Here is a tiny trained network, its code and every weight. The questions are about switching its units off for an input and a target symbol, where a switched-off unit gives its printed mean instead of its output.

import numpy as np


def w(rows, s, z=0):
    codes = np.array(rows[::2]) - 128.0
    scale = np.full(codes.shape[1], s)
    scale[-1] = z or s
    return codes * scale


def norm(h):
    return h / np.sqrt((h * h).mean(-1, keepdims=True) + 1e-5)


def f(y):
    return y / 2 * (1 + np.tanh(0.7978845608 * (y + 0.044715 * y**3)))


def softmax(a):
    e = np.exp(a - a.max(-1, keepdims=True))
    return e / e.sum(-1, keepdims=True)


def log_softmax(a):
    a = a - a.max(-1, keepdims=True)
    return a - np.log(np.exp(a).sum(-1, keepdims=True))


def net(x, mask):
    ids = ['αβδηθμσφψ'.index(c) for c in x.split()]
    T = len(ids)
    res = E[ids] + P[:T]
    u = 0
    for l in range(3):
        q, k, v = (norm(res) @ M[l].T for M in (Q, K, V))
        z = softmax(np.where(np.tri(T) > 0, q @ k.T / 4**0.5, -1e9)) @ v
        res = res + np.where(mask[u], z, O[l][:, -1]) @ O[l][:, :-1]
        u += 1
        y = f(norm(res) @ A[l][:, :-1].T + A[l][:, -1])
        res = res + np.where(mask[u : u + 8], y, B[l][:, -1]) @ B[l][:, :-1]
        u += 8
    return log_softmax(norm(res)[-1] @ U[:, :-1].T + U[:, -1])


Q, K, V, O, A, B = {}, {}, {}, {}, {}, {}
E = w([
[171,59,61,92,136,183],'α',
[105,71,225,115,143,193],'β',
[108,77,20,123,74,136],'δ',
[189,108,54,52,185,189],'η',
[72,206,182,65,50,11],'θ',
[215,136,231,163,17,176],'μ',
[116,54,26,138,127,173],'σ',
[161,187,169,243,232,98],'φ',
[12,98,98,214,162,107],'ψ',
],0.012)
P = w([
[106,173,110,155,87,254],'0',
[124,154,104,157,90,223],'1',
[130,138,99,154,98,210],'2',
[132,125,99,151,103,197],'3',
[132,112,100,147,108,186],'4',
[133,103,101,143,112,174],'5',
[134,91,102,140,117,163],'6',
[135,81,106,136,122,152],'7',
[137,71,109,130,129,141],'8',
[139,60,112,126,132,130],'9',
[142,50,114,124,137,116],'10',
[143,39,116,117,143,103],'11',
[148,29,117,113,150,88],'12',
[149,19,126,105,153,70],'13',
],0.009)
Q[0] = w([
[104,158,91,133,68,124],'L0H0',
[27,176,171,66,81,69],'L0H0',
[136,5,100,137,97,146],'L0H0',
[184,65,84,52,95,198],'L0H0',
],0.015)
K[0] = w([
[48,89,160,160,74,209],'L0H0',
[110,191,88,85,66,224],'L0H0',
[79,39,108,113,166,51],'L0H0',
[174,9,171,80,126,65],'L0H0',
],0.012)
V[0] = w([
[131,153,190,101,107,254],'L0H0',
[86,203,111,152,108,244],'L0H0',
[153,117,197,147,58,161],'L0H0',
[47,87,159,150,161,152],'L0H0',
],0.0055)
O[0] = w([
[84,59,164,87,214,41,255],'L0H0',
[145,44,132,72,184,151,215],'L0H0',
[165,97,254,76,59,82,168],'L0H0',
[238,138,120,192,145,85,240],'L0H0',
],0.0058,0.0039)
A[0] = w([
[128,102,106,124,141,162,80],'L0N0',
[154,111,171,117,111,179,168],'L0N1',
[204,191,91,117,124,195,66],'L0N2',
[62,108,70,160,153,163,96],'L0N3',
[101,139,76,75,139,123,71],'L0N4',
[138,144,94,98,167,131,50],'L0N5',
[9,187,121,166,141,85,252],'L0N6',
[70,108,149,165,168,138,149],'L0N7',
],0.013,0.0045)
B[0] = w([
[165,156,139,89,98,80,179],'L0N0',
[82,77,55,108,139,91,254],'L0N1',
[53,160,109,102,2,147,151],'L0N2',
[120,115,228,141,86,147,195],'L0N3',
[63,98,176,120,196,124,140],'L0N4',
[131,189,125,90,158,200,136],'L0N5',
[21,120,130,167,57,235,179],'L0N6',
[194,107,54,165,149,157,230],'L0N7',
],0.0094,0.0062)
Q[1] = w([
[46,152,177,74,163,174],'L1H0',
[170,160,132,192,164,124],'L1H0',
[179,185,163,111,205,21],'L1H0',
[69,230,245,149,16,92],'L1H0',
],0.011)
K[1] = w([
[105,133,123,53,110,203],'L1H0',
[78,117,59,153,198,132],'L1H0',
[47,111,230,135,190,134],'L1H0',
[6,160,176,167,103,195],'L1H0',
],0.012)
V[1] = w([
[255,61,134,120,62,252],'L1H0',
[182,217,226,114,146,196],'L1H0',
[15,26,194,207,194,201],'L1H0',
[205,189,218,173,48,85],'L1H0',
],0.0049)
O[1] = w([
[202,178,73,83,83,39,222],'L1H0',
[130,219,140,132,153,194,37],'L1H0',
[105,162,255,151,64,52,214],'L1H0',
[193,117,73,178,110,196,2],'L1H0',
],0.0062,0.0065)
A[1] = w([
[110,131,133,173,146,66,252],'L1N0',
[142,113,188,194,114,138,43],'L1N1',
[94,113,91,89,170,222,179],'L1N2',
[194,176,146,81,199,133,39],'L1N3',
[83,211,158,142,101,138,38],'L1N4',
[182,148,110,207,116,165,156],'L1N5',
[78,101,139,151,154,168,64],'L1N6',
[249,176,88,93,124,149,93],'L1N7',
],0.014,0.0027)
B[1] = w([
[75,101,101,165,125,185,254],'L1N0',
[138,63,119,118,209,66,196],'L1N1',
[170,170,142,142,225,176,178],'L1N2',
[147,200,122,140,124,206,145],'L1N3',
[8,205,113,116,109,205,155],'L1N4',
[150,120,165,61,132,54,198],'L1N5',
[195,134,98,47,179,94,149],'L1N6',
[78,121,93,97,149,210,146],'L1N7',
],0.011,0.005)
Q[2] = w([
[167,242,166,95,116,169],'L2H0',
[162,210,153,155,91,173],'L2H0',
[121,150,246,123,91,129],'L2H0',
[210,77,135,91,84,173],'L2H0',
],0.012)
K[2] = w([
[167,173,218,62,120,159],'L2H0',
[188,175,212,68,89,153],'L2H0',
[114,98,205,126,50,110],'L2H0',
[178,50,155,249,144,183],'L2H0',
],0.011)
V[2] = w([
[103,169,156,123,255,144],'L2H0',
[73,155,57,178,157,48],'L2H0',
[156,183,21,178,98,172],'L2H0',
[88,145,164,227,144,111],'L2H0',
],0.008)
O[2] = w([
[94,75,59,160,73,30,118],'L2H0',
[162,246,152,110,240,72,137],'L2H0',
[84,1,251,44,96,90,2],'L2H0',
[154,125,30,41,220,152,104],'L2H0',
],0.0064,0.0093)
A[2] = w([
[163,125,94,137,135,101,232],'L2N0',
[146,120,109,23,97,107,178],'L2N1',
[41,207,174,116,105,122,3],'L2N2',
[82,140,113,70,143,204,64],'L2N3',
[52,214,184,104,94,91,205],'L2N4',
[87,150,235,128,95,117,32],'L2N5',
[126,124,167,130,185,97,95],'L2N6',
[147,253,194,81,171,192,51],'L2N7',
],0.017,0.0059)
B[2] = w([
[123,175,160,120,102,152,254],'L2N0',
[120,70,72,148,114,103,178],'L2N1',
[28,36,139,4,124,130,148],'L2N2',
[103,116,168,172,112,95,195],'L2N3',
[58,188,51,134,63,164,165],'L2N4',
[67,67,117,102,195,130,141],'L2N5',
[162,89,94,132,142,73,167],'L2N6',
[226,212,121,71,213,143,165],'L2N7',
],0.018,0.0093)
U = w([
[206,130,13,120,42,115,19],'α',
[99,34,188,89,148,35,217],'β',
[169,63,157,84,125,214,119],'δ',
[178,156,82,31,235,178,183],'η',
[23,138,169,65,161,153,220],'θ',
[135,127,175,122,127,137,99],'μ',
[135,196,225,113,40,85,221],'σ',
[56,247,68,180,135,34,3],'φ',
[54,143,140,254,188,175,44],'ψ',
],0.0091,0.005)

Each question gives the input, a string of symbols that net reads in full, and the target symbol t.
The units are the heads (4 rows each of Q, K, V and O) and the neurons (one row each of A and B). Each row of codes is followed by its name. A weight is (code - 128) times the scale printed after its matrix; where a second scale follows, it is the last column's (O, A, B and U).
mask holds one flag per unit, layer by layer, with each layer's heads first. A switched-off unit (its flag False) gives its mean, the last column of its rows in O or B, instead of its output. The means were averaged over made-up inputs and are rounded, as every weight is.
A unit's drop is (log p(t) with every unit on - log p(t) with that unit switched off) / (log p(t) with every unit on - log p(t) with every unit switched off).
The circuit of an input: a set's keep is (log p(t) with only the set's units on - log p(t) with every unit switched off) / (log p(t) with every unit on - log p(t) with every unit switched off). Starting from the 12 units with the biggest drops (on a tie, the unit counted first), units are removed one at a time, each time the one whose removal leaves the highest keep (on an exact tie, the one counted first), for as long as the keep stays at least 0.8.
circuit, biggest first: the units of the circuit, biggest drop first
most important unit: the unit with the biggest drop
top k neurons: the k neurons with the biggest drops, biggest first
top k neurons in layer l: the k neurons of layer l with the biggest drops, biggest first
input η β η β β σ β β β η β φ β α, target α: circuit, biggest first : [L0H0]
input β β ψ η ψ, target η: circuit, biggest first : [L2N3; L2H0]
input β β σ β δ η η θ η, target θ: top 2 neurons in layer 2 : [L2N2; L2N4]
input α β β δ β, target δ: top 4 neurons in layer 1 : [L1N1; L1N5; L1N2; L1N4]
input ψ ψ η δ β ψ β η ψ, target β: top 3 neurons in layer 1 : [L1N1; L1N5; L1N0]
input ψ β β μ β β β ψ, target β: top 4 neurons : [L1N1; L1N5; L0N7; L2N4]
input η η ψ η η ψ, target η: top 2 neurons in layer 0 : [L0N2; L0N7]
input ψ η θ β η φ ψ β β ψ β ψ ψ β, target ψ: top 3 neurons : [L1N5; L0N3; L1N0]
input β β η η ψ σ α μ θ β ψ, target σ: top 2 neurons in layer 2 : [L2N0; L2N1]
input β η β φ β ψ β β β φ β, target φ: circuit, biggest first : [L0H0; L2N2]
input σ β ψ η σ σ φ β, target ψ: top 2 neurons : [L1N0; L2N7]
input μ δ β μ φ φ η β β ψ ψ β θ β, target θ: circuit, biggest first : [L0H0; L1N5; L2H0]
input ψ β σ η β η η β β η, target β: top 2 neurons in layer 1 : [L1N3; L1N7]
input β α β σ ψ β σ β, target σ: top 3 neurons in layer 1 : [L1N5; L1N1; L1N7]
input ψ ψ ψ β β η σ β ψ φ β φ, target β: circuit, biggest first : [L2N4]
input θ β β β β β α η θ β, target α: top 3 neurons : [L0N0; L2N3; L0N1]
input β δ β θ β δ, target σ: top 2 neurons in layer 0 : [L0N1; L0N7]
input φ β α α β, target α: top 4 neurons in layer 2 : [L2N3; L2N2; L2N7; L2N5]
input β φ η β β β μ η θ θ η ψ η, target ψ: top 2 neurons : [L0N2; L2N3]
input θ φ β, target β: most important unit : L1H0
input σ ψ β μ η β η β β η ψ σ ψ, target σ: top 4 neurons : [L0N1; L1N5; L0N6; L0N7]
input η ψ β δ, target σ: top 3 neurons : [L1N5; L0N1; L0N3]
input φ φ σ, target δ: top 2 neurons in layer 2 : [L2N3; L2N0]
input θ σ β ψ α β β β β β φ η β, target φ: top 3 neurons in layer 1 : [L1N5; L1N0; L1N4]
input β α α β δ δ β, target δ: top 3 neurons in layer 2 : [L2N3; L2N4; L2N7]
